Each row is followed by the grade that its hidden value falls in (each part has its own value, ranges and names)
139  -124  102  -184  -55  -92  -302  298  112  39  -2  -193  -50  -74  155  74  111  96  -146  101  134  -13  82  -223  -81  -109  -227  -49  32  -32  -63  -94  107  191  -103  -97  96  -33  -48  -83  -55  65
L
198  80  -60  118  -215  -110  -226  -42  90  -163  -415  -61  -203  -63  395  -3  254  80  78  162  -66  64  5  -33  -298  79  -90  -233  -154  51  -202  109  -152  32  294  82  440  -293  167  236  27  29
H
34  -132  -26  -50  87  -116  -50  206  38  138  208  -90  126  59  -146  119  -27  -45  -40  -32  39  -67  84  39  163  -39  -35  238  -23  47  120  -131  125  54  -110  -21  -111  80  -151  -203  -25  70
A
-133  205  -120  320  430  -22  235  -242  159  -111  162  -172  223  -68  -90  17  -16  4  91  -146  2  -407  -170  341  340  203  57  102  -119  234  159  54  -124  -171  80  76  -126  85  43  47  2  193
Q
-269  -4  -117  -2  110  199  -69  270  97  64  302  -80  88  182  -289  -169  108  -361  109  -160  332  -159  55  -104  38  -203  -182  377  -39  46  186  -300  276  81  -304  67  -69  -69  -82  -359  -168  -100
V
84  -74  25  -200  209  -188  -151  282  14  92  146  -275  11  -84  100  162  -6  118  -161  114  3  -25  -59  -125  214  -35  -128  19  18  28  109  -71  93  136  -99  -109  -139  201  -194  -123  83  177
L
31  146  -144  -20  214  -216  -83  42  -95  -86  -161  -235  -171  -34  380  37  146  12  97  224  -146  23  -252  -95  119  91  -73  -170  -92  157  13  36  -117  36  175  10  89  67  -72  77  222  138
Q
-196  84  -19  86  224  -52  72  -36  149  32  24  -192  155  -13  -63  -19  12  -97  34  -68  73  -257  -72  93  203  103  -15  76  45  120  31  -91  11  -23  -10  -50  -66  12  -5  -44  -24  97
H
45  -1  -128  336  210  -26  251  -206  -16  -22  -150  -89  78  203  -250  -14  -42  2  -124  -208  -153  -20  -29  349  342  260  224  88  -4  -8  73  107  -295  -154  282  -32  -32  81  92  180  20  105
V
-28  -149  -75  100  277  -26  136  58  2  151  104  -87  252  256  -367  78  -72  -39  -124  -225  -35  -68  45  139  467  72  181  279  62  -41  76  -44  -19  -119  -86  -131  -258  237  -2  -111  9  87
L
-102  75  -67  28  36  31  12  -39  159  -126  8  -184  -93  -61  38  -141  105  -119  70  18  157  -222  38  -14  -101  -2  -136  64  10  148  113  -190  125  107  29  172  164  -151  19  -111  -124  27
L
28  -56  -85  -152  70  -235  -90  163  67  135  8  -142  101  -51  77  225  -7  77  11  121  -133  2  33  -30  153  13  79  131  -68  55  52  -66  211  1  -50  11  -84  105  -120  -142  125  151
F
116  -263  98  -126  -197  -391  33  1  -13  183  -176  -146  28  4  34  164  -120  52  -74  147  -226  137  213  84  29  142  110  22  199  12  -46  -157  13  131  288  -70  55  -21  -189  -61  52  94
Q
-73  93  -28  164  52  -35  -16  -86  145  -42  -223  -197  67  -36  72  -12  63  50  -31  -24  -45  -18  -39  108  47  139  23  -90  -30  -18  -63  54  -113  -45  220  -46  90  -95  77  156  19  100
F
90  -61  3  254  -127  50  -58  -57  150  -22  -263  81  49  194  -122  -74  161  -101  -24  -184  115  -137  125  119  -53  100  13  34  4  0  -231  34  -184  -62  63  -55  265  -230  278  139  -175  -63
Q
-25  102  -101  78  377  -136  192  -95  159  -33  266  -143  132  -123  -98  110  -56  2  29  -50  36  -487  -81  244  319  144  27  201  -62  307  234  -71  82  -50  -104  141  -127  144  -42  -125  -36  210
A
-177  24  5  99  295  -54  193  -106  39  -3  -1  -332  77  29  -113  -83  -75  -34  -118  -78  -11  -110  -87  123  311  161  15  -2  172  34  123  -98  -117  30  176  -100  -137  120  -80  9  11  135
L
173  40  -202  35  310  -210  -76  147  -123  8  82  -127  23  38  167  227  65  127  35  100  -214  63  -190  38  318  47  44  50  -246  94  117  135  -78  -89  42  2  -121  244  -120  5  253  193
A
-3  64  -80  221  112  46  -82  40  89  -65  59  -78  99  51  -2  -14  129  -35  72  -90  80  -92  -44  95  46  2  -92  65  -170  49  11  37  -95  -55  42  11  51  -76  44  23  -31  40
Q
132  -118  -113  -29  -166  -162  -157  179  -136  37  -121  -100  -135  116  149  48  93  -27  51  154  -159  352  75  -66  -107  -48  -34  33  -104  -55  40  -62  -8  101  249  45  141  -77  -169  -50  120  2
A
211  -77  69  -92  -307  -295  -233  55  29  -40  -325  -174  -207  -145  427  80  117  127  5  295  -135  188  99  -90  -314  52  -132  -243  2  25  -142  -34  -59  195  358  20  351  -232  -79  108  59  67
Q
6  -43  -159  -32  87  -108  75  64  28  28  170  -97  -2  23  -107  58  -17  -85  59  21  -24  -97  82  88  100  -3  30  279  -74  140  252  -175  203  42  -17  193  -30  40  -140  -233  -9  79
V
-135  -108  51  -180  -213  -128  -217  256  80  119  69  -224  33  -84  119  17  33  -89  96  169  55  170  157  -156  -230  -154  -194  90  9  -32  61  -274  268  218  75  12  54  -174  -278  -248  -6  -5
H
-23  105  32  -99  228  -149  22  -34  166  -102  4  -328  -103  -233  191  -6  26  65  -86  124  88  -347  -100  -28  93  109  -153  -108  105  215  101  -118  53  150  12  48  61  38  -33  -22  -37  192
L
110  -12  -28  -103  33  2  -358  400  123  12  243  -73  -1  -64  112  91  185  -12  17  53  236  -127  7  -182  -94  -210  -303  124  -209  69  51  -73  191  124  -288  29  61  -55  -69  -186  -71  33
A
-193  -64  -23  -20  79  94  -173  288  159  192  56  -51  253  190  -234  9  95  -178  -11  -173  204  -84  56  -113  162  -112  -32  248  -4  -81  -87  -122  183  -38  -311  -165  -116  -2  50  -184  -79  -35
F
-327  86  -1  187  320  273  -8  126  110  6  95  -226  145  210  -278  -258  106  -255  -86  -287  332  -179  -134  -38  250  -32  -175  98  92  -62  22  -108  -97  7  -150  -205  -124  12  68  -41  -142  -36
L
4  -15  -52  97  68  32  -139  163  130  16  174  -24  141  52  -74  34  117  -78  74  -92  164  -168  41  23  28  -79  -122  186  -146  72  20  -59  72  -11  -150  20  15  -66  12  -126  -90  15
Q
41  -113  -54  359  50  8  106  -100  60  73  -46  42  287  250  -317  51  -10  -22  -25  -275  -67  -3  115  324  230  139  188  196  -63  -64  -62  84  -212  -195  157  -89  -46  -21  108  82  -47  25
Q
28  -33  -162  115  -309  57  -152  24  165  -28  -253  98  -2  131  -10  -30  203  -114  165  -35  24  61  228  1  -271  -48  63  167  -173  -22  -115  -62  157  -59  55  184  314  -321  190  -45  -93  -92
F
154  -10  18  47  215  -313  172  -164  86  10  -88  -173  28  -111  38  170  -90  148  -140  40  -150  -287  -43  246  297  291  113  -43  95  201  33  34  -143  -8  157  -20  -3  131  -2  108  32  241
A
136  6  132  -13  -102  -342  -58  -117  92  -40  -357  -334  -107  -270  386  114  -21  262  -140  247  -220  91  -8  88  -89  236  -39  -348  90  21  -91  55  -190  140  488  -76  209  -105  -88  258  103  212
H
-52  0  -42  104  134  -9  -95  111  124  83  -12  -137  226  47  -76  104  35  62  -59  -100  -12  9  -14  65  197  28  41  83  -98  -78  -31  56  -4  -96  -11  -122  -107  48  19  18  40  104
F
62  -73  -118  -23  -32  -169  -90  114  -14  58  -11  -42  21  76  75  104  81  -55  134  89  -88  47  62  -16  14  -20  18  140  -105  83  19  -84  96  10  42  70  59  -28  -81  -129  75  37
Q
-8  -7  -16  106  95  -208  177  -198  124  33  -161  -113  98  -9  -49  70  -48  4  -12  -27  -109  -228  34  228  194  245  157  43  92  149  -23  -37  -69  -53  166  6  40  -3  52  54  -6  135
H
168  -45  -1  105  -29  -31  -247  159  -75  -65  -204  -247  -96  48  228  9  134  180  -149  71  -103  384  -51  -78  -38  -8  -131  -221  -102  -205  -66  139  -257  68  330  -151  114  -34  -50  205  120  73
L
343  -157  -140  -7  -150  -205  -71  31  -18  -16  -183  10  -111  64  93  174  70  145  -28  100  -214  134  177  51  -34  51  135  85  -126  21  11  32  34  -8  169  150  193  -24  33  3  63  85
L

Part 2:
-203  -290  -115  93  -113  -88  -151  -41  -118  -182  -49  -93  -62  105  344  43  93  -145  -208  303  266  128  54  169  -310  -209  10  -207  -142  -43  137  -427  102  -182  74  -12  81  77  60  89  111  51
Q69
19  18  61  28  -45  -13  16  85  -28  194  9  -67  -5  74  152  98  11  -41  -206  115  114  -45  -79  22  -52  -150  141  103  -162  229  198  -83  141  27  10  -19  8  58  -51  101  140  -21
Q474
87  19  -26  -275  -167  -10  80  72  -64  -235  -90  213  -100  -24  -45  -182  39  -142  22  -119  -12  -21  150  -7  -115  29  -66  86  -222  -128  -110  26  -129  -124  -164  97  -358  -72  28  -163  -121  -99
q260
-34  -84  90  115  -278  -7  118  139  30  75  -42  -90  27  113  206  187  -34  -2  -108  -62  -21  90  -48  287  128  -239  -40  9  -12  73  204  -115  176  19  155  -91  -117  -11  75  -22  -49  158
Q69
-118  80  63  84  -468  116  157  67  151  -39  -82  118  -22  51  123  109  -51  7  21  -330  -93  150  230  241  70  -87  -93  111  -60  -247  -35  -110  65  -313  3  -1  -327  -169  92  -142  -149  149
Q403
-179  9  52  118  -63  -35  -48  -173  65  -104  18  -33  145  77  91  147  151  -168  106  -128  36  177  239  134  -210  116  -19  -257  33  -12  -168  -129  139  -285  36  227  102  88  -88  -11  -49  189
Q69
57  55  9  -16  -191  63  61  90  14  46  -90  81  -44  -57  110  -59  26  -51  -189  29  114  5  49  -6  -96  -99  49  174  -151  37  49  -17  -23  -168  -111  86  -122  -82  -4  -40  108  -64
Q403
-44  -69  173  -238  -3  -114  -13  -24  -59  56  181  16  -20  227  28  203  0  -97  156  -212  -92  -90  108  45  -33  -56  212  -23  -246  130  112  -227  285  182  -8  -201  -269  210  -112  47  -144  31
q224
-27  -91  109  112  -233  45  -75  -40  67  -9  -8  74  63  -34  126  63  38  -30  -29  -177  9  128  122  96  -111  -81  24  -21  3  -25  -41  -68  103  -162  -51  21  -81  -35  -50  -102  18  167
Q403
3  -10  31  105  -30  -47  -115  -109  -13  -227  16  78  168  -64  -88  -22  153  -80  134  -212  -26  149  49  121  -99  140  -116  -274  177  -41  -255  217  26  -131  73  242  0  13  -85  -159  -81  208
q260
-86  -142  -10  294  -72  -4  -278  34  -70  28  -4  -23  -5  101  153  42  -69  33  -247  87  46  89  -228  119  -131  -138  -84  -96  -67  2  97  23  89  -15  128  -91  78  -66  -4  51  87  232
Q892
-2  -13  13  -17  -108  -18  -158  -63  61  119  14  141  -37  -1  139  -41  -11  -47  -84  -66  46  -19  36  -20  -118  -94  95  117  -86  3  -13  -79  100  -41  -102  -59  -72  -102  -39  -25  2  121
q677
27  -5  -53  -173  107  -150  -72  22  -168  -112  85  38  -46  112  -59  -27  57  -84  26  21  42  -103  -108  40  -40  -4  62  -94  -134  69  42  42  89  168  89  -22  -164  102  -36  25  -76  -35
q572
40  16  138  -69  -76  36  -36  17  -7  37  1  98  5  39  12  8  5  -99  -48  -127  -35  2  98  -74  -177  28  53  76  -231  78  -36  2  27  -99  -164  46  -133  25  -114  -36  24  13
Q403
-35  -36  -70  -167  -182  7  30  152  -120  -73  -61  92  -220  116  126  -65  -65  -71  -203  111  101  -72  26  9  -139  -155  47  173  -407  -92  170  -203  -24  -84  -87  -113  -315  -42  72  35  22  -162
q84
-145  -50  -48  24  -247  34  -45  202  -82  216  40  -13  -290  271  258  154  -226  96  -336  136  97  -132  -143  90  5  -356  204  287  -460  -50  458  -338  211  88  61  -436  -297  -58  104  204  81  -75
q260
-13  115  -57  71  -200  42  72  204  -52  -20  -87  42  -96  109  21  -12  -96  28  -184  -13  -20  1  -145  148  76  -85  -137  110  -175  -87  102  124  -33  -71  104  -11  -226  -140  97  -11  -41  20
q572
-72  216  -146  79  -100  -39  16  -63  71  -19  -3  73  32  -32  25  -14  105  -14  15  -72  118  26  26  149  57  20  17  -23  141  -93  -100  88  86  -162  135  174  -40  -115  34  -32  -51  86
Q892
106  65  -39  47  92  -59  1  223  -182  188  34  -117  -57  86  46  37  -17  50  -323  285  172  -156  -388  26  72  -193  136  108  -164  308  333  135  107  241  168  -66  -5  71  -21  167  205  -125
q84
90  124  -47  -80  -224  59  80  108  15  -167  -180  211  -51  -63  -38  -216  -4  -98  -73  -121  -47  53  62  36  -62  57  -226  119  -120  -161  -175  201  -210  -239  -120  204  -247  -219  65  -189  -103  15
Q892
-194  -152  -86  265  -91  6  -141  119  -144  -37  -97  -149  -79  187  291  66  -40  -62  -400  368  197  115  -159  139  -258  -188  -113  -98  -267  10  218  -227  23  -202  129  -11  124  7  60  174  195  53
Q474
74  185  50  189  -1  33  50  51  57  294  -14  -97  120  -53  99  91  89  -3  -231  116  172  -10  -125  8  6  -69  146  100  49  323  111  139  126  -53  52  187  200  10  -99  88  239  13
Q474
-243  -59  70  31  -359  81  36  -16  87  -117  -97  67  -66  189  211  121  -55  -155  -15  -180  -70  181  342  150  -232  -20  -118  -10  -297  -245  -53  -350  38  -408  -109  5  -204  -67  50  -40  -131  140
Q69
-36  -94  -28  96  21  -90  -83  5  -116  -131  -4  -74  77  31  92  22  131  -91  -91  130  137  87  -86  137  -127  -54  -47  -216  23  98  18  -11  65  -58  141  134  75  97  -32  16  68  72
q224
-74  -44  -10  103  -101  -31  -114  -54  -17  -50  54  28  26  23  77  67  63  -10  -24  -67  82  56  15  115  -78  -62  76  -100  12  -27  7  -43  148  -65  79  4  -52  14  -34  -14  19  110
q260
-101  264  -61  240  70  -38  -109  -34  49  276  101  -57  56  110  37  141  5  64  -115  18  90  -51  -198  85  78  -7  115  13  56  124  70  137  227  8  219  38  136  -41  -59  161  66  147
q677
-119  -83  -65  244  -150  -70  -161  -179  43  -278  23  54  170  -79  38  30  177  -25  154  -210  47  235  74  291  -40  35  -124  -365  358  -186  -239  79  117  -191  209  185  33  -47  4  -171  -113  328
q572
122  350  45  73  -142  135  69  -4  168  61  -133  209  104  -158  -130  -146  49  -65  -30  -256  -61  62  110  -76  -54  221  -120  163  30  -21  -308  409  -153  -326  -175  384  -39  -231  -81  -173  -5  86
Q892
87  -111  88  145  -162  -57  -99  23  41  191  113  -3  72  -31  120  144  -1  130  -46  -152  19  -9  -193  201  210  -274  176  23  207  156  192  58  308  283  175  -209  -76  -19  -18  -55  9  224
q572
49  -33  -140  -311  -55  -99  144  205  -226  -227  -110  38  -181  83  78  -165  53  -165  -169  263  163  -91  -37  50  -105  -125  -54  65  -339  2  140  -132  -118  -28  -12  49  -287  38  102  12  -8  -262
q224
23  137  -251  -210  -36  -34  55  220  -182  -219  -235  147  -230  81  34  -345  -36  -179  -290  311  114  -71  -110  -31  -184  7  -285  151  -403  -149  -27  66  -330  -219  -74  180  -215  -190  148  4  -31  -195
q677
50  -18  4  -48  119  -119  -125  2  -148  -173  45  41  57  67  -116  -50  73  -94  49  -54  -36  -2  -127  55  -78  93  -91  -200  -36  68  -95  208  17  91  92  104  -67  75  -74  -48  -87  88
q572
21  -34  -53  101  130  -63  -164  -33  -156  -227  -37  -1  101  -46  -42  -114  169  -132  -97  144  140  92  -89  1  -267  116  -112  -259  0  80  -149  190  -82  -146  45  301  141  72  -97  -25  114  36
q84
244  -122  -111  5  208  -140  -107  118  -268  -133  -59  -70  67  -165  14  -219  204  -82  -286  423  300  -43  -366  -13  -124  -109  -6  -143  72  333  90  270  -89  166  102  232  176  100  -53  -3  264  -121
q84
-33  -85  -2  141  -2  -66  -214  -80  -45  -30  75  14  66  13  54  42  69  -11  -38  -31  74  51  -87  90  -98  -45  55  -159  66  47  -11  44  152  28  101  7  46  28  -69  -8  37  171
q572
130  -37  134  200  117  -103  -261  -137  52  210  149  -1  240  -94  5  80  113  37  28  -145  8  20  -209  55  48  -39  129  -142  329  309  -53  271  260  240  123  39  215  44  -184  -49  56  321
q677
-91  56  -73  -37  81  -30  -181  17  -129  -9  9  60  -130  176  27  -52  -49  -103  -179  136  75  -74  -63  -97  -268  44  23  25  -378  -11  32  -44  -4  -83  -55  -6  -56  0  -51  133  53  -45
Q892
96  87  126  106  -28  -79  -115  -207  178  117  127  106  266  -145  -49  71  161  3  240  -394  -69  72  36  120  127  58  89  -124  429  132  -231  258  243  74  80  141  59  -28  -145  -178  -117  349
q677
50  39  -57  172  -116  -30  65  -90  60  -254  -139  13  253  -247  43  -104  303  -136  34  -27  161  248  108  203  -78  84  -191  -269  391  15  -294  205  -76  -340  91  519  174  -48  -11  -213  32  157
Q474
39  -120  -118  -162  -331  -22  102  162  -89  -253  -130  142  -164  -25  128  -151  3  -51  -110  15  86  20  37  179  5  -217  -88  92  -140  -200  81  -115  -76  -76  -7  -53  -392  -131  172  -152  -89  -72
q260
-189  -18  -100  348  126  -148  -295  -205  -36  -47  168  -110  175  60  50  165  163  28  49  6  149  112  -161  234  -34  14  56  -410  313  38  -56  68  297  12  369  90  259  93  -79  81  24  305
Q892
54  25  40  -18  -79  -38  62  42  -14  15  -9  0  59  -18  67  30  96  -64  -49  -16  78  18  0  89  -6  -72  48  -3  4  132  33  20  84  -28  35  104  -58  37  -36  -35  32  18
q224

Part 3:
58  -82  -242  -9  416  -97  21  39  -297  -277  154  -118  145  -118  -158  45  201  -292  -310  101  -232  157  31  -33  85  -117  144  302  -114  58  -173  196  127  -142  -162  -21  -111  60  127  25  152  375
D
-172  -1  -88  50  -252  -19  -170  36  -72  155  -26  -48  -17  -11  25  22  -83  122  137  122  189  5  129  -125  -161  332  19  -16  13  -15  -40  -149  -63  -60  70  26  131  -18  117  -177  -87  140
X
199  9  -149  129  180  138  -209  -164  -124  -380  -32  -170  -25  -102  279  71  -64  -52  41  357  38  106  -9  -93  82  413  182  40  108  -209  -115  235  -64  -212  43  102  26  207  112  -349  297  357
K
21  -138  -221  -20  224  -117  -89  128  -136  -120  96  -35  171  -114  -64  10  62  -320  -101  54  -196  57  2  -85  72  -39  -13  193  -97  -2  -91  198  24  -164  -190  -3  -86  136  196  41  147  378
D
224  114  -84  -45  56  -74  152  62  -269  12  40  -112  -12  71  -17  155  128  -144  -240  322  -31  49  70  -7  43  -89  175  177  308  -4  -109  156  14  7  -1  -45  61  -59  -24  4  54  19
X
-206  -128  -141  -57  -171  -287  -71  294  -202  259  107  5  174  -73  -372  69  108  -132  -185  -27  -38  49  155  -116  -113  -117  -50  185  -179  188  -140  -155  52  -34  -190  -140  -31  -135  199  125  -278  165
U
-232  -157  -224  -59  206  -100  -70  108  -126  -100  146  -37  46  -110  -129  -55  79  -147  -133  -187  -180  98  75  29  -59  9  -6  284  -233  137  -121  -18  93  -125  -125  -62  -90  -49  138  129  -20  242
D
-48  -26  -80  -6  -111  137  -222  -54  120  -111  -39  -10  -269  -3  345  -74  -238  140  265  -41  69  -5  23  115  -52  513  34  5  147  -124  -57  -32  -103  -109  160  84  55  11  19  -133  123  31
D
61  205  -27  -91  -64  112  204  5  79  350  -113  -6  -190  187  190  2  -23  12  116  258  85  -142  82  6  145  -57  103  -97  577  -112  166  -37  -192  69  143  -33  194  -132  -110  -5  208  -250
N
-160  26  -219  -111  171  34  130  53  96  119  -25  -171  35  -31  284  111  -39  -238  -12  145  -50  -70  87  -205  -91  -123  -213  249  145  135  184  264  -249  -242  -171  -222  178  -18  64  114  44  -20
T
-248  -14  -86  17  -46  -37  -25  31  -42  77  -64  -118  -11  -37  -94  -38  142  71  3  87  45  30  119  -19  -68  107  47  27  -12  -5  -22  -110  -29  17  46  29  -14  -147  18  -101  -29  -4
U
-534  -63  -277  -168  191  -35  97  79  170  249  142  121  -43  21  -140  -339  -3  -91  276  -482  -136  -137  65  -18  -276  -79  -178  70  -184  245  135  -143  15  -8  68  261  100  -26  5  217  33  71
C
-199  -10  -115  -11  -164  -46  -87  42  -100  120  81  42  -62  50  -71  -108  -50  71  177  -97  85  -32  85  -3  -277  290  24  16  -34  38  -65  -125  55  26  162  236  108  19  39  -75  -70  154
N
-333  -102  -316  -62  461  12  -36  2  -77  -14  276  28  -40  -166  -244  -110  64  -232  -186  -289  -257  41  113  -64  -13  -188  56  285  -266  277  -59  -151  54  -184  -161  -145  -61  -139  173  164  -98  167
C
-24  -78  -70  -48  -106  -23  -160  83  26  2  108  113  -207  8  22  -121  -106  -104  169  -192  -111  -90  -13  178  -160  261  -2  49  60  -42  -119  15  8  17  128  221  -68  -7  18  25  -77  -15
Y
-269  -4  -187  24  -107  144  -208  -96  88  1  11  -82  -121  -36  368  -9  -296  99  318  -13  186  -45  94  -170  -337  518  -133  77  -32  50  66  16  -178  -251  91  47  256  104  114  -177  -38  173
T
49  -48  -56  20  -185  69  -251  30  146  -65  -131  -100  -127  -72  373  79  -207  11  183  200  80  -15  30  -31  23  404  -62  7  190  -156  -27  115  -237  -189  -5  -74  36  22  94  -168  76  15
K
-173  10  -74  19  61  33  22  -34  52  -51  -151  -179  -29  -30  56  -70  173  39  73  171  11  10  59  18  -7  126  34  -12  87  -107  36  62  -85  11  88  124  -37  -85  -58  -154  157  -43
J
167  162  -81  -145  16  -134  278  67  -396  74  236  111  -170  251  -293  -87  135  18  -144  -82  -47  34  64  241  -173  -38  324  140  275  107  -235  -93  292  251  290  344  106  -79  -190  120  29  28
N
249  -10  -105  209  392  110  -169  -206  -264  -515  22  -217  -22  -178  11  61  233  -220  -213  409  -165  129  -41  28  185  205  336  90  38  -263  -205  287  54  -84  29  135  -235  86  75  -351  205  243
X
-140  -31  -227  -181  58  -346  273  293  -293  174  109  -86  318  55  -322  56  234  -205  -237  24  -74  82  126  -144  -207  -325  -94  305  -88  282  -70  117  119  -16  -167  30  117  5  45  229  -11  284
K
-141  -105  -89  -130  -195  -246  -6  306  -6  272  17  49  69  1  -216  -31  64  -121  -12  -83  -76  -36  87  12  -60  -105  -108  85  8  92  -65  -69  -20  28  -98  -6  -39  -121  71  167  -111  3
J
-389  13  -131  -173  -246  35  -12  139  252  532  37  171  -208  108  102  -145  -271  81  343  -294  96  -196  143  -39  -184  97  -180  -28  153  157  175  -308  -190  -47  74  -55  246  -153  43  173  -112  -160
T
-315  -22  -132  122  -254  98  -304  -98  -15  56  -11  -33  -59  -28  143  -81  -209  229  372  14  279  -18  110  -168  -334  638  -10  -93  -128  -47  -1  -177  -63  -117  195  211  203  119  146  -332  -53  293
N
419  171  -109  16  273  168  69  -166  -182  -237  72  -59  -191  81  259  61  -32  -186  -39  333  -70  -10  -44  54  113  147  282  74  452  -179  -78  307  -24  -58  159  167  84  141  -61  -163  316  103
Y
-193  12  -248  -197  314  -137  321  116  -104  82  166  -9  71  83  -161  -136  187  -285  -55  -195  -226  -58  37  18  -240  -302  -91  267  -6  234  43  189  92  22  -2  222  77  13  -78  271  84  89
T
-349  -5  -120  68  184  38  24  -81  -42  -18  -95  -192  29  -84  -157  -102  291  71  -38  131  9  61  125  -43  17  32  121  -1  -81  -38  35  -122  -11  20  53  59  -69  -165  1  -182  93  32
U
49  -38  -145  125  450  36  -63  -131  -228  -361  48  -133  30  -151  -240  -80  328  -165  -212  203  -201  135  6  55  217  9  337  45  -59  -154  -173  74  124  -6  17  176  -247  -7  50  -236  242  253
J
-261  -18  -313  -224  377  -138  308  156  21  152  145  -24  127  18  -96  -124  140  -368  -37  -204  -264  -84  38  -99  -175  -414  -209  289  -47  291  121  221  -11  -76  -137  88  100  21  -7  346  97  88
C
-189  -83  -126  -99  49  40  -64  74  218  78  36  41  -183  -35  143  -124  -89  -177  183  -201  -167  -141  8  96  -96  73  -150  93  69  21  62  76  -143  -76  9  46  -42  -75  16  122  -25  -141
T
216  -4  -20  -31  -46  -62  -25  106  17  -37  -82  -30  -60  16  66  -10  68  -168  48  208  -106  -48  -39  109  121  64  58  -27  293  -196  -79  207  -73  45  47  164  -99  17  -29  -56  180  -40
J
-282  21  -102  -192  -103  69  52  84  261  296  36  93  -322  97  195  -138  -192  34  245  -298  -27  -167  88  128  -174  85  -141  77  214  130  112  -132  -166  -21  114  -17  134  -207  -79  209  -83  -315
T
-383  22  -158  -68  113  0  99  -20  -95  180  159  112  -129  92  -308  -286  120  87  118  -310  -31  -43  110  109  -205  43  143  1  -69  118  -9  -313  161  144  235  307  52  -124  -62  32  7  61
Y
-283  -25  -224  -52  292  -64  148  54  -130  134  107  -54  122  -31  -247  -71  221  -216  -122  -25  -137  -11  106  -110  -56  -250  14  160  -90  142  63  -13  31  -38  -85  11  15  -66  75  82  27  152
Y
-121  -47  -156  29  -70  260  -367  -128  324  -136  -42  -77  -303  -129  649  9  -450  15  388  -14  77  -94  10  -85  -170  611  -188  68  85  -58  59  144  -334  -349  45  -67  144  85  129  -167  -9  -15
C
6  103  -70  -60  -115  54  49  69  53  334  -67  -17  -96  80  173  89  -94  -60  63  241  82  -107  106  -109  97  -16  8  -11  390  -44  126  -30  -220  -65  -11  -183  173  -100  45  1  56  -119
N
-41  10  -122  -181  19  -200  237  188  -126  41  34  -65  32  103  -101  -35  161  -91  -87  -36  -95  27  56  107  -164  -115  -25  211  116  122  -79  136  76  72  33  159  42  -61  -118  179  69  12
K
215  35  -142  29  229  -26  30  18  -236  -58  79  -71  67  -31  -60  104  129  -308  -202  315  -129  21  20  -88  144  -110  171  123  183  -74  -75  205  -1  -72  -81  -15  -27  62  102  -66  132  197
N
-367  -2  -46  -77  -431  -88  -48  181  114  453  -114  -9  -47  62  1  -25  -83  209  212  -12  220  -71  184  -89  -182  175  -135  -51  84  73  79  -287  -152  14  50  -72  177  -196  42  5  -163  -121
U
-244  21  -139  -267  -132  10  106  209  373  506  3  136  -227  103  241  -92  -258  -109  269  -255  -57  -242  81  1  -73  -124  -284  69  308  170  219  -72  -284  -82  -37  -158  201  -175  -13  346  -47  -334
C
-85  -27  -41  65  -74  116  -204  -31  119  49  -82  -45  -164  -71  161  -16  -58  -27  141  133  10  -73  47  8  71  252  36  -59  148  -167  26  -33  -176  -69  46  -41  -53  -87  82  -159  8  -90
N
-335  -90  -229  -153  220  -143  137  158  -35  178  191  90  47  4  -299  -202  147  -258  -2  -336  -240  -79  59  30  -188  -248  -94  179  -153  216  24  -27  86  24  -39  164  -28  -61  30  253  -41  91
T
-57  8  -92  0  -125  202  -241  -67  216  53  -17  23  -297  -15  426  -19  -342  24  320  3  80  -121  36  -14  -77  445  -57  -18  222  -89  58  2  -250  -188  103  -25  136  10  78  -123  11  -64
T
-44  21  -113  55  -2  -29  -29  18  -120  61  -36  -94  91  -12  -29  16  93  -82  36  251  46  -7  60  -134  -25  100  61  -8  76  -85  3  65  -39  -27  24  104  53  62  83  -163  100  189
X
